Below are the code and all the weights of a small trained network. Each question names an input and a class and asks about switching units off, where a switched-off unit gives its printed mean instead of its output.

import numpy as np


def w(rows, s, z=0):
    codes = np.array(rows[::2]) - 128.0
    scale = np.full(codes.shape[1], s)
    scale[-1] = z or s
    return codes * scale


def f(y):
    return np.maximum(y, 0)


def log_softmax(a):
    a = a - a.max(-1, keepdims=True)
    return a - np.log(np.exp(a).sum(-1, keepdims=True))


def net(x, mask):
    res = np.array(x, float).reshape(1, 6) / 4 @ E
    y = f(res @ A[0][:, :-1].T + A[0][:, -1])
    res = res + np.where(mask, y, B[0][:, -1]) @ B[0][:, :-1]
    return log_softmax(res[-1] @ U[:, :-1].T + U[:, -1])


A, B = {}, {}
E = w([
[182,55,84,133,199,135],'x0',
[42,141,149,181,248,168],'x1',
[132,126,126,138,123,131],'x2',
[178,148,110,108,134,254],'x3',
[72,48,205,123,87,169],'x4',
[127,128,127,130,127,129],'x5',
],0.0096)
A[0] = w([
[174,166,144,120,129,202,56],'N1',
[140,201,139,92,139,107,178],'N2',
[138,243,42,122,164,120,56],'N3',
[156,69,114,120,72,128,57],'N4',
[91,144,139,182,153,125,102],'N5',
[200,157,79,154,177,80,119],'N6',
[114,76,45,130,148,144,156],'N7',
[129,140,129,209,144,164,120],'N8',
[102,207,163,135,94,142,28],'N9',
[204,157,65,120,75,73,179],'N10',
[49,132,101,188,173,142,32],'N11',
[92,228,138,101,117,121,94],'N12',
[143,161,140,87,53,103,72],'N13',
[128,188,115,74,136,201,141],'N14',
[186,33,89,74,210,127,81],'N15',
[93,141,125,161,195,116,29],'N16',
[104,179,160,161,72,175,192],'N17',
[127,174,84,168,145,122,251],'N18',
[92,137,131,163,124,33,170],'N19',
[79,168,136,119,179,165,3],'N20',
[118,77,201,124,132,170,169],'N21',
],0.011,0.0031)
B[0] = w([
[215,84,133,81,118,86,201],'N1',
[104,138,123,167,120,206,189],'N2',
[76,22,160,114,105,204,237],'N3',
[93,181,56,90,96,187,186],'N4',
[117,148,129,73,112,127,180],'N5',
[79,83,165,144,112,148,227],'N6',
[146,138,123,208,141,90,184],'N7',
[132,134,97,78,157,152,174],'N8',
[123,122,39,201,81,2,180],'N9',
[78,162,133,89,156,135,254],'N10',
[117,149,63,97,137,85,201],'N11',
[132,89,143,209,86,39,195],'N12',
[93,151,113,112,151,119,209],'N13',
[243,115,135,127,139,96,213],'N14',
[113,151,80,226,94,92,226],'N15',
[116,135,99,77,128,95,188],'N16',
[125,134,150,178,130,100,210],'N17',
[106,143,198,90,88,189,207],'N18',
[222,90,209,77,221,95,224],'N19',
[121,129,51,82,115,129,178],'N20',
[91,97,164,110,119,185,205],'N21',
],0.0079,0.0092)
U = w([
[46,45,174,127,96,193,51],'0',
[78,184,32,49,134,125,39],'1',
[110,131,96,252,121,84,57],'2',
[234,101,182,89,178,108,67],'3',
[109,142,145,137,145,152,255],'4',
[105,148,141,135,147,154,240],'5',
],0.013,0.0087)

Each question gives the input, the list of numbers given to net, and the class t.
The units are the neurons (one row each of A and B). Each row of codes is followed by its name. A weight is (code - 128) times the scale printed after its matrix; where a second scale follows, it is the last column's (A, B and U).
mask holds one flag per neuron, in row order. A switched-off neuron (its flag False) gives its mean, the last column of its row in B, instead of its output. The means were averaged over made-up inputs and are rounded, as every weight is.
A unit's drop is (log p(t) with every unit on - log p(t) with that unit switched off) / (log p(t) with every unit on - log p(t) with every unit switched off).
The circuit of an input: a set's keep is (log p(t) with only the set's units on - log p(t) with every unit switched off) / (log p(t) with every unit on - log p(t) with every unit switched off). Starting from the 12 units with the biggest drops (on a tie, the unit counted first), units are removed one at a time, each time the one whose removal leaves the highest keep (on an exact tie, the one counted first), for as long as the keep stays at least 0.8.
units of the circuit, in order: the units of the circuit, biggest drop first
top k neurons: the k neurons with the biggest drops, biggest first
drop when u is switched off: that unit's drop, to one decimal
input [6,-5,-5,-5,5,-8], class 5: units of the circuit, in order -> N3, N4, N1
input [1,4,-6,-2,-8,2], class 0: units of the circuit, in order -> N3
input [-3,-3,-1,8,-2,-4], class 3: top 2 neurons -> N14, N1
input [-3,2,-3,8,2,4], class 3: units of the circuit, in order -> N14, N1
input [-6,7,2,7,-4,0], class 1: top 4 neurons -> N20, N19, N11, N8
input [7,4,-1,-4,6,5], class 2: top 4 neurons -> N15, N3, N7, N18
input [-7,6,-7,6,2,-5], class 2: units of the circuit, in order -> N9, N12
input [-6,-4,8,5,6,0], class 4: top 3 neurons -> N3, N6, N15
input [8,-4,2,-5,-7,-5], class 2: top 3 neurons -> N15, N7, N21
input [1,-5,5,-4,3,5], class 1: units of the circuit, in order -> N4, N3
input [0,-5,-3,-8,-5,-2], class 3: top 2 neurons -> N19, N15
input [-8,-5,-6,-8,2,4], class 2: top 2 neurons -> N9, N12
input [6,-6,-4,5,-3,-7], class 5: top 2 neurons -> N10, N9
input [-7,-6,4,8,0,-6], class 3: units of the circuit, in order -> N14
input [-8,-3,6,-7,1,-8], class 2: top 2 neurons -> N9, N12
input [0,3,-8,8,6,-8], class 3: units of the circuit, in order -> N14, N1
input [8,5,2,8,-7,5], class 2: top 3 neurons -> N15, N7, N19
input [-8,-7,-8,-2,-6,-8], class 2: top 2 neurons -> N12, N9
input [1,5,4,7,1,-7], class 3: top 2 neurons -> N14, N1
input [0,6,4,-7,1,-1], class 3: units of the circuit, in order -> N19
input [-8,-7,1,-5,-1,-7], class 2: top 4 neurons -> N12, N9, N17, N18
input [-8,1,4,0,-8,-2], class 0: top 3 neurons -> N3, N18, N15
input [-2,-5,-4,-7,5,-4], class 3: top 2 neurons -> N19, N3
input [-3,8,6,3,-1,8], class 1: drop when N20 is switched off -> 0.1
input [3,-8,7,-5,-2,-5], class 1: drop when N4 is switched off -> 0.2
input [-5,-3,-2,-6,-1,-4], class 3: drop when N19 is switched off -> 1.8
input [-6,-4,-2,-1,5,5], class 2: drop when N9 is switched off -> 0.4
input [-6,5,8,8,-6,-8], class 3: units of the circuit, in order -> N14
